Below are the code and all the weights of a small trained network. Each question names an input and a class and asks about switching units off, where a switched-off unit gives its printed mean instead of its output.

import numpy as np


def w(rows, s, z=0):
    codes = np.array(rows[::2]) - 128.0
    scale = np.full(codes.shape[1], s)
    scale[-1] = z or s
    return codes * scale


def f(y):
    return np.maximum(y, 0)


def log_softmax(a):
    a = a - a.max(-1, keepdims=True)
    return a - np.log(np.exp(a).sum(-1, keepdims=True))


def net(x, mask):
    res = np.array(x, float).reshape(1, 4) / 4 @ E
    y = f(res @ A[0][:, :-1].T + A[0][:, -1])
    res = res + np.where(mask, y, B[0][:, -1]) @ B[0][:, :-1]
    return log_softmax(res[-1] @ U[:, :-1].T + U[:, -1])


A, B = {}, {}
E = w([
[125,130,133,141,121,140,136,127,127,125,147,109],'x0',
[126,130,129,129,127,127,131,127,130,126,128,126],'x1',
[125,176,61,251,177,49,140,188,124,107,210,206],'x2',
[170,73,71,170,62,235,202,149,117,70,78,231],'x3',
],0.011)
A[0] = w([
[160,106,153,63,80,155,121,136,121,105,106,78,7],'N0',
[146,116,147,25,102,183,134,91,140,141,96,99,21],'N1',
[130,126,121,139,92,104,138,151,87,133,114,101,65],'N2',
[88,184,189,74,194,2,46,114,135,181,169,20,172],'N3',
[158,74,74,142,44,216,181,141,141,89,104,205,150],'N4',
[143,176,51,241,199,37,160,198,137,117,205,198,4],'N5',
[133,65,189,6,70,222,125,49,142,161,50,42,97],'N6',
[154,76,108,163,70,232,199,165,95,74,72,201,163],'N7',
[104,148,158,109,209,83,97,118,120,145,142,68,92],'N8',
[141,141,179,131,118,127,140,163,114,115,133,129,110],'N9',
[124,122,122,120,112,119,113,142,125,129,126,133,78],'N10',
[146,126,140,107,115,104,171,133,124,140,144,131,71],'N11',
[147,134,122,128,116,110,130,124,142,133,110,134,63],'N12',
],0.0072,0.0032)
B[0] = w([
[116,160,133,138,169,127,118,187,78,134,126,156,166],'N0',
[93,164,148,152,175,105,102,170,83,86,143,146,185],'N1',
[164,107,171,140,127,97,94,120,157,98,128,117,128],'N2',
[225,51,57,52,39,197,240,4,207,212,94,60,248],'N3',
[178,115,103,81,55,151,189,38,204,209,137,63,228],'N4',
[58,173,223,218,195,73,29,218,62,20,141,225,231],'N5',
[39,186,190,255,218,47,21,233,26,22,191,244,248],'N6',
[194,72,62,42,81,174,182,30,206,209,89,59,237],'N7',
[160,126,74,97,78,185,157,105,144,151,81,94,182],'N8',
[111,133,70,99,155,173,113,149,116,125,147,122,128],'N9',
[129,136,148,120,100,134,124,144,147,81,147,107,128],'N10',
[105,118,151,131,103,124,93,107,144,117,124,138,128],'N11',
[121,142,130,117,113,104,137,100,87,131,108,161,128],'N12',
],0.0065,0.018)
U = w([
[186,64,102,2,49,157,195,31,189,212,130,72,251],'0',
[52,141,163,243,184,81,73,240,67,27,145,187,5],'1',
],0.0085,0.0025)

Each question gives the input, the list of numbers given to net, and the class t.
The units are the neurons (one row each of A and B). Each row of codes is followed by its name. A weight is (code - 128) times the scale printed after its matrix; where a second scale follows, it is the last column's (A, B and U).
mask holds one flag per neuron, in row order. A switched-off neuron (its flag False) gives its mean, the last column of its row in B, instead of its output. The means were averaged over made-up inputs and are rounded, as every weight is.
A unit's drop is (log p(t) with every unit on - log p(t) with that unit switched off) / (log p(t) with every unit on - log p(t) with every unit switched off).
The circuit of an input: a set's keep is (log p(t) with only the set's units on - log p(t) with every unit switched off) / (log p(t) with every unit on - log p(t) with every unit switched off). Starting from the 12 units with the biggest drops (on a tie, the unit counted first), units are removed one at a time, each time the one whose removal leaves the highest keep (on an exact tie, the one counted first), for as long as the keep stays at least 0.8.
units of the circuit, in order: the units of the circuit, biggest drop first
k most important neurons: the k neurons with the biggest drops, biggest first
drop of u: that unit's drop, to one decimal
input [6,-3,-7,4], class 1: units of the circuit, in order -> N6
input [-2,-3,-7,-6], class 1: 4 most important neurons -> N6, N7, N4, N1
input [4,-3,8,-8], class 0: 3 most important neurons -> N3, N6, N8
input [-7,7,7,-7], class 0: 3 most important neurons -> N3, N6, N8
input [6,6,6,8], class 0: 2 most important neurons -> N7, N4
input [8,-7,6,-6], class 0: 3 most important neurons -> N3, N6, N8
input [-5,6,8,8], class 0: 2 most important neurons -> N7, N4
input [5,4,-8,7], class 1: 3 most important neurons -> N6, N3, N1
input [7,2,6,-6], class 0: 2 most important neurons -> N3, N6
input [-4,8,6,8], class 0: 2 most important neurons -> N7, N4
input [4,-6,-6,-4], class 1: drop of N6 -> 1.3
input [4,7,5,-5], class 0: drop of N6 -> 3.9
input [-1,7,-8,5], class 1: drop of N6 -> 1.5
